Below are the code and all the weights of a small trained network. Each question names an input and a class and asks about switching units off, where a switched-off unit gives its printed mean instead of its output.

import numpy as np


def w(rows, s, z=0):
    codes = np.array(rows[::2]) - 128.0
    scale = np.full(codes.shape[1], s)
    scale[-1] = z or s
    return codes * scale


def norm(h):
    return h / np.sqrt((h * h).mean(-1, keepdims=True) + 1e-5)


def f(y):
    return y / 2 * (1 + np.tanh(0.7978845608 * (y + 0.044715 * y**3)))


def log_softmax(a):
    a = a - a.max(-1, keepdims=True)
    return a - np.log(np.exp(a).sum(-1, keepdims=True))


def net(x, mask):
    res = np.array(x, float).reshape(1, 3) / 4 @ E
    u = 0
    for l in range(3):
        y = f(norm(res) @ A[l][:, :-1].T + A[l][:, -1])
        res = res + np.where(mask[u : u + 10], y, B[l][:, -1]) @ B[l][:, :-1]
        u += 10
    return log_softmax(norm(res)[-1] @ U[:, :-1].T + U[:, -1])


A, B = {}, {}
E = w([
[164,130,70,115,192,101,62,53,3],'x0',
[135,193,181,174,7,227,10,72,213],'x1',
[254,211,183,102,176,61,152,147,186],'x2',
],0.0044)
A[0] = w([
[62,97,144,95,153,79,213,253,136,88],'L0N0',
[15,94,53,153,172,81,225,139,81,131],'L0N1',
[118,177,226,129,115,81,223,153,217,53],'L0N2',
[123,129,189,184,66,187,187,112,211,121],'L0N3',
[90,174,84,153,122,151,91,112,80,63],'L0N4',
[25,97,115,155,62,154,207,164,172,60],'L0N5',
[141,140,90,131,164,99,161,141,80,135],'L0N6',
[202,181,63,119,209,139,99,76,160,25],'L0N7',
[126,122,161,130,160,147,40,108,140,4],'L0N8',
[148,123,95,72,201,80,218,137,132,156],'L0N9',
],0.0055,0.0026)
B[0] = w([
[157,132,181,253,84,136,189,115,90,220],'L0N0',
[150,194,59,104,110,145,56,198,110,253],'L0N1',
[190,105,95,189,209,170,90,118,140,188],'L0N2',
[128,94,120,20,146,133,95,169,108,195],'L0N3',
[60,141,124,195,169,162,110,133,104,145],'L0N4',
[67,143,154,75,99,50,163,125,63,187],'L0N5',
[103,143,164,103,190,128,98,149,157,179],'L0N6',
[85,140,149,118,148,75,168,134,118,163],'L0N7',
[95,170,111,179,64,114,159,133,81,131],'L0N8',
[68,97,151,115,130,146,118,80,202,233],'L0N9',
],0.006,0.0056)
A[1] = w([
[103,230,148,158,104,132,92,18,162,125],'L1N0',
[233,168,134,72,113,96,136,183,187,14],'L1N1',
[54,58,122,138,58,183,74,91,101,67],'L1N2',
[189,230,135,106,107,19,111,69,167,105],'L1N3',
[55,138,126,226,39,132,156,168,104,111],'L1N4',
[136,181,157,45,152,110,182,191,163,83],'L1N5',
[118,154,126,163,80,51,244,152,45,7],'L1N6',
[146,201,104,144,54,46,104,56,104,34],'L1N7',
[232,175,149,140,173,100,96,132,61,181],'L1N8',
[1,75,96,130,125,134,94,87,39,36],'L1N9',
],0.0057,0.0016)
B[1] = w([
[116,94,54,175,178,89,180,166,29,197],'L1N0',
[151,131,87,134,31,185,26,68,112,173],'L1N1',
[118,90,176,154,196,37,180,80,161,210],'L1N2',
[72,180,99,115,87,161,210,151,81,198],'L1N3',
[136,62,213,26,107,148,100,80,35,208],'L1N4',
[126,93,141,147,133,178,76,2,99,172],'L1N5',
[204,131,180,114,23,214,78,146,83,170],'L1N6',
[153,166,144,187,101,87,177,114,164,160],'L1N7',
[49,124,155,116,66,139,157,162,175,216],'L1N8',
[228,129,103,146,131,159,75,152,210,252],'L1N9',
],0.0051,0.0044)
A[2] = w([
[102,245,120,149,70,115,237,145,102,27],'L2N0',
[37,151,178,79,212,96,201,71,99,63],'L2N1',
[141,116,224,174,169,105,208,167,207,140],'L2N2',
[197,104,119,191,132,110,116,145,32,49],'L2N3',
[96,61,162,37,125,97,88,75,195,7],'L2N4',
[11,66,198,42,66,112,88,185,103,46],'L2N5',
[52,75,138,2,156,88,196,52,137,23],'L2N6',
[207,53,129,253,170,110,157,47,151,1],'L2N7',
[53,88,198,84,61,90,148,109,201,86],'L2N8',
[170,129,185,197,150,158,208,137,179,95],'L2N9',
],0.0063,0.0028)
B[2] = w([
[119,172,66,193,99,45,167,222,72,199],'L2N0',
[235,156,161,75,72,118,124,24,127,207],'L2N1',
[138,128,42,132,189,107,193,129,177,193],'L2N2',
[84,134,183,65,137,115,106,81,182,177],'L2N3',
[68,254,165,229,146,116,164,109,179,191],'L2N4',
[131,89,164,117,128,96,235,180,128,254],'L2N5',
[123,167,136,111,141,97,94,69,193,203],'L2N6',
[63,26,143,195,82,180,169,77,78,214],'L2N7',
[108,168,107,126,197,146,116,175,184,179],'L2N8',
[174,98,50,137,111,129,134,197,115,173],'L2N9',
],0.0067,0.0038)
U = w([
[123,76,183,65,90,130,168,199,55,250],'0',
[58,157,206,138,152,97,189,130,214,45],'1',
[104,113,35,86,206,128,41,173,99,78],'2',
[73,68,154,189,125,137,97,26,77,166],'3',
[175,60,52,186,158,145,214,146,161,110],'4',
[189,155,143,118,81,207,53,117,177,84],'5',
[174,182,121,71,164,67,140,2,152,58],'6',
[126,185,82,179,79,63,174,147,57,215],'7',
],0.016,0.0016)

Each question gives the input, the list of numbers given to net, and the class t.
The units are the neurons (one row each of A and B). Each row of codes is followed by its name. A weight is (code - 128) times the scale printed after its matrix; where a second scale follows, it is the last column's (A, B and U).
mask holds one flag per neuron, layer by layer. A switched-off neuron (its flag False) gives its mean, the last column of its row in B, instead of its output. The means were averaged over made-up inputs and are rounded, as every weight is.
A unit's drop is (log p(t) with every unit on - log p(t) with that unit switched off) / (log p(t) with every unit on - log p(t) with every unit switched off).
The circuit of an input: a set's keep is (log p(t) with only the set's units on - log p(t) with every unit switched off) / (log p(t) with every unit on - log p(t) with every unit switched off). Starting from the 12 units with the biggest drops (on a tie, the unit counted first), units are removed one at a time, each time the one whose removal leaves the highest keep (on an exact tie, the one counted first), for as long as the keep stays at least 0.8.
units of the circuit, in order: the units of the circuit, biggest drop first
k most important neurons: the k neurons with the biggest drops, biggest first
top k neurons in layer l: the k neurons of layer l with the biggest drops, biggest first
drop when u is switched off: that unit's drop, to one decimal
input [-6,1,4], class 5: 2 most important neurons => (L0N3, L1N1)
input [-5,0,0], class 0: top 4 neurons in layer 0 => (L0N0, L0N9, L0N5, L0N6)
input [-7,-1,1], class 4: units of the circuit, in order => (L0N2)
input [3,1,7], class 7: 2 most important neurons => (L1N3, L2N0)
input [-6,1,2], class 5: 3 most important neurons => (L0N3, L1N1, L0N2)
input [-1,-2,0], class 0: 2 most important neurons => (L0N0, L1N4)
input [1,-6,-2], class 2: top 4 neurons in layer 0 => (L0N1, L0N9, L0N6, L0N5)
input [-6,-5,-1], class 0: top 2 neurons in layer 0 => (L0N0, L0N5)
input [-3,0,0], class 0: 3 most important neurons => (L0N9, L0N5, L0N0)
input [8,1,2], class 7: top 2 neurons in layer 0 => (L0N3, L0N9)
input [0,-5,-5], class 0: top 3 neurons in layer 0 => (L0N0, L0N2, L0N3)
input [1,8,6], class 7: top 2 neurons in layer 1 => (L1N3, L1N0)
input [1,-1,0], class 2: 2 most important neurons => (L0N1, L1N4)
input [1,-3,3], class 6: 2 most important neurons => (L0N9, L1N9)
input [-2,1,-8], class 1: most important neuron => (L1N2)
input [8,0,-8], class 2: 3 most important neurons => (L0N0, L0N1, L0N9)
input [0,-5,-2], class 0: top 3 neurons in layer 0 => (L0N0, L0N2, L0N1)
input [5,4,1], class 7: drop when L0N9 is switched off => 0.3
input [4,-6,-6], class 2: drop when L0N1 is switched off => 0.2
input [-8,3,2], class 5: most important neuron => (L0N2)
input [-4,-8,-2], class 0: drop when L0N0 is switched off => 0.7
